Here is a tiny trained network, its code and every weight. The questions are about switching its units off for an input and a target symbol, where a switched-off unit gives its printed mean instead of its output.

import numpy as np


def w(rows, s, z=0):
    codes = np.array(rows[::2]) - 128.0
    scale = np.full(codes.shape[1], s)
    scale[-1] = z or s
    return codes * scale


def f(y):
    return y / 2 * (1 + np.tanh(0.7978845608 * (y + 0.044715 * y**3)))


def softmax(a):
    e = np.exp(a - a.max(-1, keepdims=True))
    return e / e.sum(-1, keepdims=True)


def log_softmax(a):
    a = a - a.max(-1, keepdims=True)
    return a - np.log(np.exp(a).sum(-1, keepdims=True))


def net(x, mask):
    ids = ['βγδεζηθλπτψω'.index(c) for c in x.split()]
    T = len(ids)
    res = E[ids] + P[:T]
    u = 0
    for l in range(3):
        q, k, v = (res @ M[l].T for M in (Q, K, V))
        z = softmax(np.where(np.tri(T) > 0, q @ k.T / 2**0.5, -1e9)) @ v
        res = res + np.where(mask[u], z, O[l][:, -1]) @ O[l][:, :-1]
        u += 1
        y = f(res @ A[l][:, :-1].T + A[l][:, -1])
        res = res + np.where(mask[u : u + 4], y, B[l][:, -1]) @ B[l][:, :-1]
        u += 4
    return log_softmax(res[-1] @ U[:, :-1].T + U[:, -1])


Q, K, V, O, A, B = {}, {}, {}, {}, {}, {}
E = w([
[139,183,108,90,117],'β',
[136,173,145,87,120],'γ',
[138,174,136,97,125],'δ',
[130,167,80,99,127],'ε',
[102,147,56,116,152],'ζ',
[139,176,139,87,120],'η',
[137,177,148,92,127],'θ',
[105,140,59,121,155],'λ',
[118,188,158,202,174],'π',
[118,89,253,91,125],'τ',
[73,55,77,177,177],'ψ',
[115,82,130,105,88],'ω',
],0.012)
P = w([
[21,208,104,116,169],'0',
[242,125,96,79,231],'1',
[13,166,144,168,102],'2',
[223,75,117,178,197],'3',
[20,114,179,191,23],'4',
[218,50,144,254,123],'5',
],0.0068)
Q[0] = w([
[243,196,121,101,223],'0.h1',
[229,50,71,204,255],'0.h1',
],0.0059)
K[0] = w([
[33,230,192,216,223],'0.h1',
[141,48,150,252,254],'0.h1',
],0.0061)
V[0] = w([
[85,110,170,171,216],'0.h1',
[72,154,125,2,101],'0.h1',
],0.0042)
O[0] = w([
[217,198,45,181,125,252],'0.h1',
[48,233,158,2,74,85],'0.h1',
],0.0055,0.0019)
A[0] = w([
[167,114,138,78,119,76],'0.n1',
[194,155,254,99,138,254],'0.n2',
[152,61,148,134,89,174],'0.n3',
[217,154,140,152,176,150],'0.n4',
],0.01,0.0037)
B[0] = w([
[119,103,196,52,159,108],'0.n1',
[70,71,1,145,140,220],'0.n2',
[153,45,170,170,166,152],'0.n3',
[146,147,55,141,166,252],'0.n4',
],0.0076,0.0043)
Q[1] = w([
[86,143,166,69,156],'1.h1',
[38,164,253,93,80],'1.h1',
],0.0076)
K[1] = w([
[46,177,105,63,130],'1.h1',
[135,253,64,72,150],'1.h1',
],0.0062)
V[1] = w([
[191,93,140,60,95],'1.h1',
[153,254,117,142,131],'1.h1',
],0.0068)
O[1] = w([
[175,164,118,49,168,2],'1.h1',
[114,22,92,157,2,183],'1.h1',
],0.0087,0.0045)
A[1] = w([
[134,40,33,132,104,133],'1.n1',
[209,254,98,124,240,251],'1.n2',
[206,26,57,151,140,178],'1.n3',
[123,98,41,152,204,206],'1.n4',
],0.0067,0.0028)
B[1] = w([
[175,241,42,130,104,212],'1.n1',
[92,38,66,59,255,207],'1.n2',
[242,176,15,118,108,232],'1.n3',
[120,135,19,93,159,253],'1.n4',
],0.0074,0.0073)
Q[2] = w([
[148,2,73,152,126],'2.h1',
[201,89,8,40,110],'2.h1',
],0.0052)
K[2] = w([
[188,55,138,78,142],'2.h1',
[178,2,172,170,110],'2.h1',
],0.0066)
V[2] = w([
[255,149,51,161,194],'2.h1',
[238,102,196,87,110],'2.h1',
],0.0064)
O[2] = w([
[143,154,212,166,226,248],'2.h1',
[254,21,136,29,197,19],'2.h1',
],0.0061,0.011)
A[2] = w([
[154,104,212,170,141,85],'2.n1',
[224,2,104,40,156,203],'2.n2',
[110,186,123,204,50,252],'2.n3',
[28,114,96,122,162,133],'2.n4',
],0.0079,0.0041)
B[2] = w([
[181,254,182,170,182,135],'2.n1',
[223,3,201,56,11,163],'2.n2',
[83,67,159,124,44,253],'2.n3',
[101,54,158,37,173,183],'2.n4',
],0.0072,0.017)
U = w([
[2,31,168,101,62,199],'β',
[92,152,226,173,118,252],'γ',
[147,167,135,74,88,55],'δ',
[157,157,141,83,82,53],'ε',
[149,153,136,108,93,38],'ζ',
[153,147,139,92,84,67],'η',
[145,173,123,77,80,54],'θ',
[159,199,130,93,97,156],'λ',
[233,155,69,223,41,53],'π',
[45,98,166,24,211,2],'τ',
[128,210,118,139,220,146],'ψ',
[251,5,160,62,83,181],'ω',
],0.0056,0.0045)

Each question gives the input, a string of symbols that net reads in full, and the target symbol t.
The units are the heads (2 rows each of Q, K, V and O) and the neurons (one row each of A and B). Each row of codes is followed by its name. A weight is (code - 128) times the scale printed after its matrix; where a second scale follows, it is the last column's (O, A, B and U).
mask holds one flag per unit, layer by layer, with each layer's heads first. A switched-off unit (its flag False) gives its mean, the last column of its rows in O or B, instead of its output. The means were averaged over made-up inputs and are rounded, as every weight is.
A unit's drop is (log p(t) with every unit on - log p(t) with that unit switched off) / (log p(t) with every unit on - log p(t) with every unit switched off).
The circuit of an input: a set's keep is (log p(t) with only the set's units on - log p(t) with every unit switched off) / (log p(t) with every unit on - log p(t) with every unit switched off). Starting from the 12 units with the biggest drops (on a tie, the unit counted first), units are removed one at a time, each time the one whose removal leaves the highest keep (on an exact tie, the one counted first), for as long as the keep stays at least 0.8.
units of the circuit, in order: the units of the circuit, biggest drop first
unit that matters most: the unit with the biggest drop
top k neurons: the k neurons with the biggest drops, biggest first
top k neurons in layer l: the k neurons of layer l with the biggest drops, biggest first
input ζ π β δ τ λ, target τ: top 3 neurons -> [0.n2, 1.n2, 0.n3]
input ω ε ω θ, target ω: top 3 neurons in layer 1 -> [1.n2, 1.n4, 1.n1]
input λ ω ψ ω π ε, target ω: top 3 neurons -> [1.n2, 2.n2, 0.n3]
input θ θ ω ψ π λ, target ψ: unit that matters most -> 1.h1
input ω ω λ ψ π γ, target ψ: top 4 neurons -> [2.n3, 0.n2, 0.n3, 1.n2]
input π τ ω θ, target ω: units of the circuit, in order -> [1.n2, 2.n2, 1.h1, 2.h1]
input θ π δ λ, target π: top 2 neurons in layer 1 -> [1.n3, 1.n1]
input ε ζ τ π, target τ: units of the circuit, in order -> [1.h1, 1.n2, 0.n4, 2.n4]
input δ ψ π γ, target ψ: units of the circuit, in order -> [2.n3, 2.n2, 2.h1]
input ψ δ λ ψ π ω, target ω: units of the circuit, in order -> [0.n3, 2.n2, 2.h1]
input τ π π ψ τ, target γ: units of the circuit, in order -> [2.h1, 1.n3, 1.n4, 2.n1]
input π λ ψ τ, target ψ: top 2 neurons in layer 0 -> [0.n2, 0.n4]
input ω π ω π γ ψ, target ψ: top 2 neurons -> [0.n3, 1.n2]
input λ ε ω δ, target ω: top 3 neurons -> [1.n2, 0.n4, 2.n2]
input λ η π θ π, target γ: top 3 neurons -> [0.n2, 1.n1, 1.n4]
input ω π ε θ, target π: unit that matters most -> 0.n2
input π δ ψ π, target ψ: top 3 neurons -> [1.n2, 0.n4, 2.n3]
input π π ψ ψ δ δ, target ψ: top 2 neurons -> [1.n2, 2.n3]
input π ω γ θ ω τ, target ω: top 3 neurons -> [2.n2, 0.n3, 0.n2]
input ψ ω τ δ ψ, target γ: unit that matters most -> 0.n2
input ψ θ π ω ω ζ, target ω: top 3 neurons -> [1.n2, 2.n2, 0.n3]
input η θ ψ δ, target ψ: top 4 neurons -> [2.n3, 1.n2, 0.n2, 2.n2]
input ω π τ τ θ η, target τ: top 3 neurons -> [0.n2, 1.n2, 0.n3]
